[  0  17  10   1   4 -14  -2  -5   2   0  10   3  -2  -4  -6 -18  -8  -9
 -12 -12   1   7  -8  15 -17 -12  25   1  19   4 -14  -9   7  30  -2  -7
   4   5 -19   5   0   9   0   3  18  19  13  -4   0  -8 -22  24   3  30
 -16  18  13   0]
X
[ -5  16  11   5   0 -12   4  -5   4   3   2   4   2  -7  -5  -5   4 -11
 -14  -4   1  -2  -3   9 -12  -2   7  -3   6   4 -10  -9  11  13   1 -10
   5  -4  -4  10   5   4  -3   4  13  10  15  -8  -1  -1  -8  15   1  22
 -17  10   3  -2]
R
[ -4  17   6   6   4 -17   0  -7  12  -2   6   0   0 -13 -10  -8   2 -12
 -17  -8  -1   5  -8  16 -12 -22  26  -3  19  11  -8 -12   9  34   5 -12
   6   1   2  10   8  10   3   8  19  16  15  -7  -6 -12 -28  19   5  40
 -14  14   7   2]
R
[-30  21  -1  10 -15 -24  -3   0  -2  10  -7   2   9 -16  -4   3   8 -18
 -22   0 -19 -14  -6   4   3 -14   3  -2 -13  16 -16  -9  32  20  -1  -8
   8  -3  18  13  13   1   2   7  13  10  34 -12  -8  -5  -5  18  -8  44
 -17  13 -17 -17]
R
[ -3  14  18  -2  -1 -23  -1  -5  -6   0  12   1  -2  -8  -4  -8 -14 -14
 -13 -11 -15   6 -11  17 -21 -16  31  -2  17   4 -21  -1  18  29 -12  -9
   3   4  -6   2   1   9   0   3  24  12  15  -2   1 -11 -20  34   4  39
 -10  24  14   3]
X
[-48  29  19  11 -19 -50 -18  -5 -36  35 -15  14  24 -21   9  23  18 -33
 -38   0 -36 -31 -14   5   9  -8 -21  -2 -50  17 -57  -9  76   5 -11 -20
  18 -22  14  30   7 -15   0  14  19   3  62 -18  -7  -5  25  45  -6  64
 -22  26 -41 -27]
R
[-12  15  24  -4  -4 -37  -7  -9 -27  12  10   6   3  -5   1   1 -11 -20
 -18 -11 -21   0 -12  15 -19 -10  16  -3   6   6 -40  -2  37  18 -14 -14
   2   7  -7   3  -2   2  -1   1  26   9  29  -5  -1 -13  -1  46   4  39
  -8  30   2  -9]
X
[-23  17   3  -1  -8 -19   1  -1   1   2   5   0  -1  -6  -8  -6 -10 -23
 -17  -4 -16  -2  -4   3 -10 -13  14   1  -2   8  -9   6  29  17  -6  -7
   0  16   1   1   7   9  -4  -3  20  10  32  -3  -7  -3  -6  25   4  29
 -14  25  -4 -20]
R
[-23  13  32  -1  -7 -40 -13 -14 -38  29   3  13  13  -6   9  11  -1 -22
 -19  -8 -22   1 -13  10 -10  -1  -4  -7 -23   7 -56  -7  51   1 -14 -21
   9  -8  -1  14  -8 -10   0   7  24   2  41 -11   2  -7  19  45  -1  35
 -16  28  -7 -11]
X
[ -4  10  16  -1   1 -15  -2  -4   0   1   6   5   2  -3  -3  -7  -9  -9
 -11  -9   0  -1  -6  12 -12 -10  15   5  10   5 -16  -3  11  16  -2 -10
   1   3  -7   0   3   5  -1   3  16  22  20  -5  -4  -7  -6  20   3  20
 -12  17  12  -3]
X
[-23  12   2   1  -8  -5   0   2  -3   1   2   0   5  -3  -3  -3  -7 -17
 -10  -1 -15 -12  -1  -4  -2  -6   8   1  -4   6 -11   8  26  10  -6  -6
   0   6   6  -3   8   4  -2  -4  14   6  19  -1  -4  -5  -3  20  -1  20
  -6  17  -7 -12]
R
[-20  20  22   8  -7 -37  -8  -5 -14  17   0   9  13 -16   1   6   8 -18
 -27  -6 -12 -14 -14  17  -9 -16   6  -3 -11  10 -38 -11  42  20  -6 -14
  12  -9   4  19   1  -5  -6  13  16  15  34 -13  -7 -10  -3  33   0  51
 -20  23  -4  -7]
R
[ -7  22  23   6  -2 -26  -4 -11  -8  14   5   9   7  -7  -1  -6   1 -15
 -20 -12 -11 -11 -10  15 -14  -8   8  -3   2   6 -34 -10  28  14   2 -17
   4  -4  -8  14  -1   2  -1   2  22   9  35  -9   1  -7  -2  28   4  28
 -24  22   1  -5]
R
[-47  27  26   2 -14 -41  -9  -5 -24  32  -1  13  17 -11   8  20   5 -35
 -33  -2 -25 -19  -8   1   0  -4 -15   4 -38   9 -34 -10  73  -5 -10 -24
   2 -11   3  12   5  -8  -6   2  27   6  64 -11  -3  -4  28  45  -1  40
 -28  32 -31 -28]
R
[-16  21  19   3  -6 -26  -7  -7 -17  20   1  10  12 -11   2   5   5 -16
 -24  -9  -9 -11 -10  13  -1  -7   1  -2 -13   4 -35  -9  37  12  -2 -14
  10  -4   0  16   2  -4  -2   9  12  11  30 -12  -1  -4   3  33   3  38
 -18  20 -12  -5]
R
[-19  24  15   7  -5 -29  -3  -3  -5  14  -1   7  11 -14  -2   1   7 -17
 -21  -5 -16 -12 -12  11  -4 -14   6  -4  -7  12 -26 -12  34  22  -1 -13
   9  -5   2  19   4   0  -2   9  18  12  31  -9  -4  -7  -2  29  -2  45
 -19  17  -6  -8]
R

[ 29   2  -7 -14   6   2  28  -9 -37   6   9  12  -1  18  17 -19  -1  -7
   9  -6  -2  -8   6  -6   9  10 -30   2   5   5   4  -3   3  -5   7  19
  -2   1  -9  -6   8  -1 -12  -5   2   4   2  -1  -4   1   0  12   9  -2
   5   2   1 -14]
[21]
[  2   8  -2   5 -12   7 -10  -6 -15 -14   2   8   3   3   4  12 -10   9
   2   1   0  15  -6  -1  -1 -21  18 -10  -9   2 -11  -6  19   1   3  -4
  10 -16 -43   4 -10  -3   1   6 -10  -3   0   3  18  -2  -9   2  -1   3
 -26 -26  15   4]
[26]
[ -3  16  -3  -8 -16  -8  21   0  -5  -4  -5   5   6 -20  14   2  -2   1
   3   2  -4  10   9  -7   8 -24  -2 -18 -19  -6  23 -13   8   3 -12   2
  -7   7  -9   2   6 -10   4   2 -13   2   2   2  -3  -4   9   1  -2 -10
 -40  -3  -1   9]
[20]
[-10  -1  -5   0  25   0   1   0   0 -12  -9  -4   5 -20  -5   3   5 -10
   5   8   1  -3 -14  -6   2 -13  11  22   3  -2  -6  -2  -3   4  -6   5
  -9 -37  12  -6   2 -15   3  11 -10   0   7   1  -5   0   2  13 -19  -4
 -17   1   3   7]
[30]
[  5   2 -15  -7  -5  -2  16   5  -1  -6  16   9  14  -5  12   5 -13   8
  -7  -3   6  -1 -16   5   6 -32 -24 -11   1   4 -15  -8   4   5   8   0
   8  25 -55   3   0   6 -15   3 -13   6 -16  18   8  -2  -3  21 -29   2
 -28  -1   4   6]
[34]
[  3   0  -5   7  -9 -17   8  -5  -8   7   0  -4  -1   3   1  23 -11  21
  -2   3   7  33 -11   1 -10 -23 -14  -7   0  -8  -7  -3   7   7  -2  -8
  12  26 -32  -2   2  11  -8   3  -4 -15 -20  14   5  -2  -4   5 -18   3
 -15   5   3  15]
[34]
[ -3   0 -10 -10  10   0   9   0  13  10   8  -5   0 -25 -17  -1  -1  -7
   1   6  -6 -16  -7  -1 -11   6 -12   1  28   7   3   4 -18   3  -5   8
  -2  12  -2  -2   4  -2   0  -9  -8  -3  -3   8  -2  11  -1   8 -26  -3
 -20  25 -18 -11]
[30]
[  4   1  -2  -4  -5 -23  14  -5   4   4   2   9  -8   8   6  -3 -13  18
  35  -1 -14   6  -6  -9  -1 -21   2 -11  15 -13  13  -3  13   5 -12  10
  11 -16 -36  -8  20  12  -3   8 -12  -3  15   8   2  -1   1   7 -12  -7
 -32  -9 -11 -18]
[39]
[  8  -9  -7  -3  13  11 -24  17  -4 -37  -3   2   5  -4 -21   1  12  13
  -3 -24  -2 -20 -17   6   2  -8   3  14   7  27 -37   8   0  -3   8  15
 -31   1 -50   6 -23  -3  -5  -1  -1   8 -32  16  40   7  -8   5  -1   3
  23 -14  11 -29]
[24]
[ -6  -4   0  -4   5  -1 -16  -9  -3 -13  -3   8  -4  -2   3  -2   7  10
  -2  -8  -8  -3  -8 -13   6   2  13  12  -8   3  -3   4  12   0  -7   7
  -3  -2  -8 -13  20   3  -2  -3  11   7   9  -9   1   2   0   0   9  -1
  18 -15   6 -22]
[23]
[-13  -5   4  -3 -11 -18 -13  -5 -14   2 -11  -6   8   7   8  19   4  29
   7  -3  -1   9 -15  -4  10 -24  12   0 -24  10 -13 -15  23  13  -3 -11
   0   1 -27  -8   5   9   0   3   6  -2   0  -1  11   7  -6   9  -9   1
  17 -34   9   5]
[23]
[ -2   0 -13 -13   6 -10  -8 -21  -1  12 -10   7  -5 -19  -1   7   9   5
  -5  11  -3  -1 -22  -7  10 -12   1  10   7  -4  -4   2   6  19 -13   8
  17   4   2 -13  27  -3   3  -6   0  15  25  -9 -23   2   5   6 -36   0
   6 -17 -14   3]
[23]
[  5 -10  -1   4 -11  -4  12 -13  -7   2  -4  -4   2   1  11  10 -11  35
   3   0  -7   7 -15  -9 -20 -10  -2   1  -2   8   8   1  20  -4  -8  -6
  -3   8  -4  -7  22   6  -9  16  10   5  -2  -4   8  -1   6  -3   1   0
  -9  -7   5  -3]
[34]
[ -3  11   4  -2  -8  -1   6   2 -10   9   7  14 -14   1  16   4 -16  -8
  49   5  -5   7  17  -8  -2  -2  16 -17 -16 -22  21  -8  -2  -2  -7   3
   7  -4 -12   0   1   7  11   6  -8 -12  12   5  11  -3   2 -14  13   0
 -30  -8  -4 -12]
[26]
[  2  -3   3   1  -1  14 -17  12  -6 -31   2   8   0   4   3   2   4  19
   0 -23  -8 -23  -4   1   6   3  11  10   1  17 -13  21  13 -10   9   2
 -19  32 -36 -11 -14  10   3   0  11  14 -14   2  28   2 -12 -16  31   5
  16 -11  16 -22]
[24]
[  3 -14  -2  16  -4  -2  26 -13   4 -12   4   9  11  30  21   2 -19  50
  29 -13 -12  10   7 -17 -27   5  -4  -1  -2   6  27  -5  25   3   1  16
  -5  32 -20 -14  26  25  -5   0  11   9  -5   2  20  -9   2 -15  25  -5
  -2   4   3 -40]
[23]
[-11  -3   1  -4   5  -1 -12  16 -29 -19 -23  -2   0   2   6  10  10  11
   3  -5  -3   2 -13 -24   2  -8  17   3 -27   5  -8  -6  21   2  11  -6
  -4 -42   4  -8  -8  -5   3  11  -2   7  -2  -7  17  -1   0  15  -2  -1
  -1 -17   8   0]
[26]
[ -5   2  -4   3 -11  -7   7   4 -13  -9 -16 -20  -7   3  17  11  -6  27
  15   3  -6   8  -3  -8   1 -15  13 -12 -22  -7   9  -5  25   4  -1 -19
  15  -1 -16   0  10   7   3  14  -5   0   7   7   8  -8   1   0   4  51
 -14 -28  16   1]
[26]
[-11  15  -6 -11 -12  -7  18 -11  -3  -3  -7  -2   9 -15  25  -7   4  -1
  10   5 -12  -1  -4 -16  17  -8  -8  -6 -33   1  24 -20  12   3 -11   4
  -5 -10  19 -13  21  -3  10   3  -6  15  23 -15  -8  -3  14   9  -6  -4
 -13 -15  -5  14]
[23]
[ 11 -12   2   6  -5   7  -8  -6  -2  -9  -5  18  -9   7  -8   3  -2  21
  26   2  -5  -2 -17  -9 -13   2  20   3   6   5  -1   5   7   6   1   6
   7 -26 -13  -9  10   5   0   6   4  -7   2   3  15   6  -2   8   6   6
  -5  -7   2 -33]
[26]
[  1  15   8  10  -8  -7   0   3 -10   3  -4 -14  21  -2  18  15  10  19
   1  -8   1   8   0  -9  23 -19 -12  -7 -39 -11  12 -13  18  -4   3 -15
  -9  33 -18  -2   5  13   2   5  -2  -1  -2   7   8   7   2  -5  -8  -2
   5 -22   6  29]
[34]
[  0   0  -2  -8  12  -3   2  -2   6  -5  -5  -5  16  -6  -6  -7  20  -7
  19   1  -6 -11  -6 -11  15   3   3   6  -1  -6   8 -15  -7   6  -4   9
  -6 -34  17 -13   8  -9 -10   2   4   7  11 -10  -3   4   4  17 -15 -18
  13  -7 -14  -7]
[23]
[ -7  -5   4   2  -8  -1 -16  -8 -15 -33 -16  -2   6  11  14  -9  -1   8
   1   8   7  14  -8  -6  14  -7  27   2 -16  -3 -11 -15  36   7   8   1
  15 -31 -17 -13  11  -8   1  21   8   8  22 -19   6   0   3  17   9   3
  17 -37  14  -4]
[39]
[ -9  -2   2  -4 -10  -1 -30   6  -5 -11 -16   7 -17  -8  -8  11   7  13
  28  -1  -5   5  -3 -14   0   0  41   2 -25  -4  -6   7   6   0  -7 -10
   1 -25  -5  -9   4  -1  16  -3   3   3  14  -8  19  -9   5 -16  11   6
   5 -27   9 -15]
[26]
[  4   0  13   2   3   1  -2   8  -8  -4 -11 -11   1   5  -9  12  12   7
  17  -7  -8   1   2   1   7   2  13  -1 -25  -9  -2   1   3   0   4  -3
 -23 -16  30  -3  -1  -6  12   1   3  -3   8  -4   6   0   1  -5  -4  -4
  11  -9   5   9]
[26]
[  5 -30  -5 -18   8   0  17 -20  26  16   1   7  -9  21  12   4  -9  40
  23   0  -6  11 -15 -21 -24  10  -5   3  23  -2  19   7  14  12 -11  13
   9  -1  17 -13  38  15  -2  -8   8   3   8  -4  -7 -10   7   1   9  -7
  12   4 -18 -34]
[23]
[ -6  -5  -3 -15  24   0 -18   8   2  18  -7  -3 -20  -7 -14   1  18  -3
  15  -4  -2  -1  -8  -5  15 -11  16   3   6 -12   1  -1 -13  16 -11  -4
   5 -55  -1  -3   4  -8   6  -6 -17  -9  13  10  15   5  -6  24 -45   1
  -4 -12 -17  -6]
[23]
[ 12  -3   4   1  -6   0   9   4  -9   2   3  -2  10  30   8   3 -14   5
   8 -11   9   7   2   5   6 -17   5 -12  -4 -13  -9 -10   8   2   7   2
  -3  -8 -46   8 -28   4 -17  10 -11 -12 -18  13  23   3  -5   9  -7   0
 -25   5  16   3]
[34]
[ -5  -5  -5   8 -16  -5   7 -17  -9  -3  -9  -7  11  -4  -4  12  -5  18
  -3  13   5  11 -17  -9 -10  -9  -3   0   4  -8   3  -7  21   8  -5  -1
  15  -8   9  -6  24  11  -8   2   2   7   6 -13  -9  -4   4  16 -15  -1
   8  -9   3  12]
[34]
[ -2  19  12   1 -14   1 -10 -12  -5  -5  -2  12 -16  -8   1   3  -4  17
  21  -6 -10   5   2  -6  -5  -3  25   5 -18   0   2  -2  10   1 -14  -1
   8   4  -3 -18   5   3   4   8   5   7  16   1   2  -3   2 -21  15   5
  -9 -19  -2 -12]
[26]
[  1  -8  -5 -10   4   2   7   1  -1 -15   5  12   3  17   7   3   2   7
  -1  -1  -5  -9 -10 -10  -1 -10   1   1   0   4  -8  -2  13   2   1   9
  -7 -20 -26  -6   4  -3  -7  -7  -3   0   2   1  10   4  -1  23 -10  -2
 -13  -3   4 -25]
[21]
[-10   1 -19   2  -2  -5  16   5 -15   6  12 -16  13 -13  11   6  -5  19
 -45 -16   0  -6 -13   1  -5 -12 -31   0 -15  22   2  -7  11   1  -6  -3
 -35  55  -9  -8  12  10 -11  -4  -3  -5 -20   4  -4  -1   9   8  -7  -5
  -3   1  -6  28]
[23]
[ -8 -18 -13  -2  10   3 -22  -8  -3 -21  -7  19  -6 -16 -19  -5  -2   8
  -3   8   2  -2 -25  -7 -13  -5  21  21  30  24 -21  11   7  13  -9  12
   3 -31  -4 -15  23  -9   2   3   2   5  55 -11  -4   2   2  16 -16  26
  -4   3  -5 -32]
[20]
[ -1 -18   1   5   6   0 -10   3   1 -10  -5 -11  -4  -3 -11   3  -2   1
   3   4  -2   6 -19  -3 -20  -8  21   9  13  -2 -18   3   1   4   1 -10
  -2 -42  15  -1  -1   4   1   6  -1  -5  -7  -4   3   0  -3  13 -16   3
  -4   3  -1  -6]
[30]
[-10 -12  -9   7 -14 -11  -3 -19  -6 -18   9  17  -3  18  32   4 -16  55
 -15   7  -2   9 -27 -16 -32  14   8   8 -11  20   5  -5  47   7  -5  10
  14  39 -14 -14  31  18 -13  -4  19  10  -5 -14   1  -7   1  -5  40   9
  17 -22   0 -25]
[23]
[ -7   0  -8 -17   3   1   1  -2   4 -29   5   2   9  -6   9 -11   6   8
  -5 -10  -8 -11  -1  -1   4   6  -1  13  -5  21   4  -1   5   0  -1  13
 -13   6 -13 -12   9   0   7  -4  13  10   0  -5  -4   6   1  12   5  -5
  13 -12  -7 -12]
[21]
[  9   2   6   5  -3  22 -40  33  -5 -39 -22  -5   2 -36 -54   4  19 -26
  30 -11   4  -9   7   3  -6  -6  31  -4  -2   5 -21  22 -29 -19  -2  -7
 -32 -47  12   1 -32  -9  24   6 -10  10 -12   9  20   9   1 -26  -1   2
 -22  19  16 -20]
[39]
[ -9 -11 -10  -4   5  -1 -12  -3   6   3  39   7 -16 -15   1  -9   5  17
  22   2  -7  -2  -3 -16 -16   2  20   8   3   5   2   7   5   5  -1   4
   5  -9  10 -13  19  11   7  -3   4  10   8   0   2   6   0  -2   2   2
  -3  -7 -15 -34]
[23]
[ 26   1  14   4  -2   0 -18  -3 -16 -15 -25  -4   2  33   8  10   3  26
  38  -9  -6  18  33 -14  12  -9  37   3 -25 -22  -5  -6  26   8   1  -5
   8 -55  -6  -4   8   3   3  15   9   7  18 -11  14  12  -8   0  10   1
  16 -34  16 -18]
[26]
[ -5  -9   2  -7  -5  -3  10 -12  13  -5  17  19  -6  26  38 -15 -15  15
  14   0 -10   8   5 -15  -3  14   5   0  -3  -1  18  -9  23   1  -4  20
   7 -19  -3  -5  17  20  -3   7   0   8   3 -11   5  -3   0   3  32  -1
  -9 -10 -11 -24]
[23]
[ -6  -6 -15  -8  -2  -5   4  -7 -12  14   2  -8  -7  -7  15  17   0  18
  -4   4  -3  -5 -22  -8   3 -24 -22  -7  -1 -19  15  -8  11  11  -3   3
   0  11 -24   1  24   6  -8   2  -8  -2   5   6  -2   2   2  24 -30 -10
 -12  -1 -11  20]
[34]
[  3   4  -2 -23  -1   1   9  -1   1 -10  -2   3   5 -12  -4  -8   1  -7
  23  13  -8  -2  -5  -7   3  -2  11   1   3  -8   6  -1  -2  -4  -8   8
  -7 -39   7  -9   6  -9   4   8 -12   5  12  -6  -6  -2   9   6  -8  -5
 -26  -3  -5 -11]
[26]

[  1 -18   6  12   8  10  17   7  -3  -4   5  24 -15  19  -2   9  -6  12
   0  -9   2   6 -14 -15   0  19  -4   0  20   0   3 -28  22  37   6  -4
  -4   7   6   8  34  17  -9  -9   1   1 -12  -2 -25   3   8   5  -2  -6
   2   9 -31 -22]
H
[ -2  -1  -5   2 -21   1  13   1  11   1   3  -4   2 -12   3  -2  10  -5
  -1  16  20  -5  15  12  -6 -21  12   1 -12  -5   4  13 -24 -38  -6  -1
   6  -5  -7   4 -21  -2  -2   1  -9   0   3   1  23  -3 -12   0  -1  12
  -4  -5  18   9]
P
[  7   3  10 -13  18   2  24   2  -2   3   8   4 -13  11  -4  -7   8   1
   8 -10  19   7  -4  13  -6 -23   2  10  -1  -8  -2 -10   3 -17   4  -4
  -1  -7  -2  -6  -4  -5 -15  -3   2  31   0   6  -1 -23   1  -4   5  11
   3   5 -12  -1]
H
[  3   0  -3  -5  -1  14  -2  -2  -6  -8  -3   0  -6  -2   0  14   0   5
  -3  20  -4   3  -9   2   5  -1   6  -1 -11   5   2   2   6  -9  13   5
   0 -14  -9 -25   9  12  14   6  -3   9   1 -11  -5  21  -7  -7  11  -7
  -2  13   5   4]
H
[  1  16   4  -8  -1   4  -7   0  -3   4   6   8   0  -8  -5   1   7 -18
   5 -15   5  10  -7  14   4  -4 -15   8   6  -1  -9   6 -22  -8   3 -11
  -5   0   6  24 -19 -21 -17  -5   8   8   0   5   8  -5  15  -3  -6   2
 -11  -3   2   1]
P
[  7  -7 -14  -1  -9  17  10  -1  -9   5   5   1  -2  -1  10  -2  -4  -5
   5  11   8   1  13   0   2 -13 -13   8   5  -1  -1  10 -11  -6 -14  -6
   7  -1   1  19  -3  -5 -16  -3   2 -12   3  -5   0   2   3   1 -11   0
  -5  27 -23   8]
T
[ 10 -26   5   8   0  20   4   4   9  -2  16  -3 -17  11  -1   8  -6  11
  10  19  17   4   7  -9   3 -19   2   1   7  -8  12  -6 -11 -14  -4  -2
   0 -11   8   3  14  23   5   7  15   0  -2  -8   6  10 -20  -9 -10   6
   5  17 -10  15]
L
[ -3  -1  -4   2  -6   2   8   8  -3  -5   4   8 -11   0  -2   1  -6  15
   0  -7   3  -1   8 -20  12  29   5  -5  17   2   3 -19 -14  14   6  12
   4  -2  -7   8  18   8   4   2   8 -22 -10   2  -6  25   1  13 -10 -12
  -6  -8  17   0]
C
[ -2  -5   3  -3   0  10  29  -3 -11  -6   1  13 -19   3 -12   3   0   2
  -1   1  17 -24   1 -12   4  21   9  -9  14  -3   0 -13  -2 -19  -7   9
   6  -2   1  -9   7   0 -14   2   9 -14   2   7  -2   7 -17   5   4   2
   5 -26  12   1]
P
[ -2 -10  18   6  -7   4   5   1   9  -5   1  -5  -3  11   2   2 -11   2
  -1  -3  -3  18 -21  -4   4   6  -4 -13   0   8   2 -21   5  21  12  -3
 -14   8   9  11   6  12  -5 -10   9   0  -5   3 -11  -7   7  -1   4  11
  -2 -13 -16  -6]
H
[  0 -12   8  -2  12  -2   9   6   5  -2   3   0  -7   8  -6  -4  -2   5
   3 -16   7  11  -7   0   1   3   1 -13  -5   0   3 -11   2  10   4  -2
  -5  -7   0   1   9   5  -7  -2   6  12  -1   4  -2 -18  -3   5  -1   3
   2  -1  -2  -8]
H
[  3  13   6   0   0  11  13   4 -25  13   2   7  -2  -5  12  -7  -6 -23
   2   4 -15 -14  -8   4  -5  -6 -18   2   9  -2 -11  -6  14  -9 -16  -4
   9  18   5   9   9 -37 -24  -4   5   3  -1  -1 -10  -4  22  -4  -5   4
  -1   3 -18   3]
T
[ -6 -13  11  11  -6  -7  -7  -4  13  -6  -4  -2   5   2   2   5 -13  15
   2   8 -20   3  -9  -5   5   1   8 -14 -11   2   3 -13   9   9   3   9
  -6   3   4 -11   5  15  17   2   6  -1  -1   3   0  -3  -1  -3   7  -3
  -2 -15  13   0]
H
[  0  -4   9  -2  -6   4  16  -9  -7   1  -2   4 -15   4  -6   8  -5  -5
   9   9  13  -8 -10   2   6  -2   2 -11  -7  -2  -1 -14   9 -12  -3   1
  -3   2   5  -9  -2  -1 -22  -3  11   7   0   4  -4  -3  -4  -4   5   3
   7 -10   8   9]
H
[  4 -19  10   6  12  19  -5  -1   3  -3   6  -3 -12  13   0   0  -8  13
   2   0  -5  -2  -6 -10   2   4  -5   2  18  -3  -7 -15   4  32  -2  -6
  -6   9   5   8  24  17   2   1   7  -5  -4  -3  -8   4  -2   1 -16  -6
   1  10 -21   5]
H
[  1 -15  14   6  22   7 -22 -13  10  -3  -4   6  -8   3  -2  -3 -13   8
  13  -9 -26   0  -6  -4   7  -7 -11   6  20   2  -9 -13  12  28  -3  -3
  -3 -12  17  -7  17  -2   3   1  21  -3  -2   1  -4  -2   0  -4  -4   1
   3   5  15   4]
C
